Below is a small trained network, with its code and all its weights. Each question gives an input and a class and asks what happens when units are switched off, that is, made to give their printed mean instead of their output.

import numpy as np


def w(rows, s, z=0):
    codes = np.array(rows[::2]) - 128.0
    scale = np.full(codes.shape[1], s)
    scale[-1] = z or s
    return codes * scale


def norm(h):
    return h / np.sqrt((h * h).mean(-1, keepdims=True) + 1e-5)


def f(y):
    return y / 2 * (1 + np.tanh(0.7978845608 * (y + 0.044715 * y**3)))


def log_softmax(a):
    a = a - a.max(-1, keepdims=True)
    return a - np.log(np.exp(a).sum(-1, keepdims=True))


def net(x, mask):
    res = np.array(x, float).reshape(1, 2) / 4 @ E
    u = 0
    for l in range(2):
        y = f(norm(res) @ A[l][:, :-1].T + A[l][:, -1])
        res = res + np.where(mask[u : u + 11], y, B[l][:, -1]) @ B[l][:, :-1]
        u += 11
    return log_softmax(norm(res)[-1] @ U[:, :-1].T + U[:, -1])


A, B = {}, {}
E = w([
[145,62,199,153,244,79,115],'x0',
[27,181,97,137,126,4,118],'x1',
],0.0011)
A[0] = w([
[136,142,87,109,168,95,121,151],'0.n1',
[136,27,121,220,167,109,84,49],'0.n2',
[191,41,88,134,177,234,241,166],'0.n3',
[49,197,173,158,92,42,123,171],'0.n4',
[115,148,114,65,130,130,98,128],'0.n5',
[165,174,147,91,108,159,158,4],'0.n6',
[103,58,149,199,200,88,65,86],'0.n7',
[111,238,103,18,21,182,209,208],'0.n8',
[107,128,230,228,179,77,113,68],'0.n9',
[86,7,171,239,221,73,16,67],'0.n10',
[86,138,142,120,85,119,160,149],'0.n11',
],0.0018,0.0017)
B[0] = w([
[94,130,122,159,154,170,110,148],'0.n1',
[147,192,150,74,146,87,255,118],'0.n2',
[92,189,196,217,128,133,59,229],'0.n3',
[152,72,147,139,146,232,8,204],'0.n4',
[81,74,104,86,172,112,165,127],'0.n5',
[105,111,76,137,115,49,151,68],'0.n6',
[166,197,209,107,134,111,228,159],'0.n7',
[124,77,169,82,244,55,121,250],'0.n8',
[212,170,158,115,90,125,213,148],'0.n9',
[171,194,174,51,178,78,250,205],'0.n10',
[99,62,118,95,182,142,70,143],'0.n11',
],0.0016,0.0013)
A[1] = w([
[123,158,157,161,144,106,72,146],'1.n1',
[204,91,144,88,93,210,173,127],'1.n2',
[69,169,113,136,131,33,126,132],'1.n3',
[167,59,143,161,184,113,179,123],'1.n4',
[125,237,99,82,46,139,143,74],'1.n5',
[150,255,106,93,58,147,200,4],'1.n6',
[72,191,114,171,104,17,121,36],'1.n7',
[72,191,119,77,106,71,146,95],'1.n8',
[104,173,33,28,27,164,148,72],'1.n9',
[105,202,182,122,157,123,94,128],'1.n10',
[115,165,139,160,109,133,114,149],'1.n11',
],0.0035,0.0013)
B[1] = w([
[130,77,96,69,204,107,103,203],'1.n1',
[122,157,135,189,79,158,56,253],'1.n2',
[181,180,158,182,68,207,122,216],'1.n3',
[91,132,45,87,78,127,128,235],'1.n4',
[84,48,100,87,200,72,88,64],'1.n5',
[70,41,84,132,180,144,15,42],'1.n6',
[154,122,133,178,47,233,85,158],'1.n7',
[163,103,156,170,124,172,101,145],'1.n8',
[183,156,194,85,219,46,254,156],'1.n9',
[89,43,70,73,182,96,76,210],'1.n10',
[156,88,145,95,157,143,154,135],'1.n11',
],0.0033,0.0011)
U = w([
[245,236,245,235,36,255,27,255],'0',
[229,233,253,19,249,18,243,255],'1',
[25,34,32,20,232,42,5,236],'2',
[16,11,23,242,11,14,250,1],'3',
[34,26,34,247,27,18,233,1],'4',
[16,18,28,226,19,30,246,1],'5',
[15,21,4,244,13,25,237,1],'6',
],0.0042,0.0036)

Each question gives the input, the list of numbers given to net, and the class t.
The units are the neurons (one row each of A and B). Each row of codes is followed by its name. A weight is (code - 128) times the scale printed after its matrix; where a second scale follows, it is the last column's (A, B and U).
mask holds one flag per neuron, layer by layer. A switched-off neuron (its flag False) gives its mean, the last column of its row in B, instead of its output. The means were averaged over made-up inputs and are rounded, as every weight is.
A unit's drop is (log p(t) with every unit on - log p(t) with that unit switched off) / (log p(t) with every unit on - log p(t) with every unit switched off).
The circuit of an input: a set's keep is (log p(t) with only the set's units on - log p(t) with every unit switched off) / (log p(t) with every unit on - log p(t) with every unit switched off). Starting from the 12 units with the biggest drops (on a tie, the unit counted first), units are removed one at a time, each time the one whose removal leaves the highest keep (on an exact tie, the one counted first), for as long as the keep stays at least 0.8.
circuit, biggest first: the units of the circuit, biggest drop first
unit that matters most: the unit with the biggest drop
k most important neurons: the k neurons with the biggest drops, biggest first
k most important neurons of layer l: the k neurons of layer l with the biggest drops, biggest first
drop when u is switched off: that unit's drop, to one decimal
input [-4,8], class 0: circuit, biggest first : (1.n7)
input [-5,5], class 0: 2 most important neurons of layer 1 : (1.n3 1.n7)
input [-7,-6], class 1: 3 most important neurons : (1.n9 0.n4 1.n7)
input [-6,-5], class 1: 2 most important neurons : (1.n9 0.n4)
input [0,4], class 0: 2 most important neurons : (1.n3 0.n3)
input [2,3], class 2: 3 most important neurons of layer 1 : (1.n10 1.n2 1.n9)
input [-8,7], class 1: 3 most important neurons : (1.n9 0.n3 1.n2)
input [-5,8], class 0: 2 most important neurons : (1.n3 1.n7)
input [-1,4], class 0: 2 most important neurons : (1.n3 1.n4)
input [-3,-2], class 2: 3 most important neurons of layer 1 : (1.n3 1.n9 1.n7)
input [-3,1], class 2: 2 most important neurons of layer 0 : (0.n8 0.n10)
input [0,3], class 2: 4 most important neurons : (0.n4 1.n9 1.n2 1.n1)
input [-3,3], class 2: 3 most important neurons of layer 0 : (0.n4 0.n10 0.n2)
input [2,-1], class 2: unit that matters most : 1.n6
input [-1,3], class 2: 2 most important neurons : (0.n4 1.n2)
input [1,4], class 0: 2 most important neurons : (1.n3 0.n3)
input [-4,3], class 1: 4 most important neurons : (1.n9 0.n3 1.n2 0.n4)
input [2,-2], class 2: 2 most important neurons of layer 0 : (0.n3 0.n8)
input [-8,5], class 1: drop when 1.n9 is switched off : 1.8
input [-2,1], class 2: drop when 0.n8 is switched off : 0.6
input [5,8], class 0: drop when 1.n3 is switched off : 0.2
input [-2,5], class 0: drop when 1.n3 is switched off : 0.4
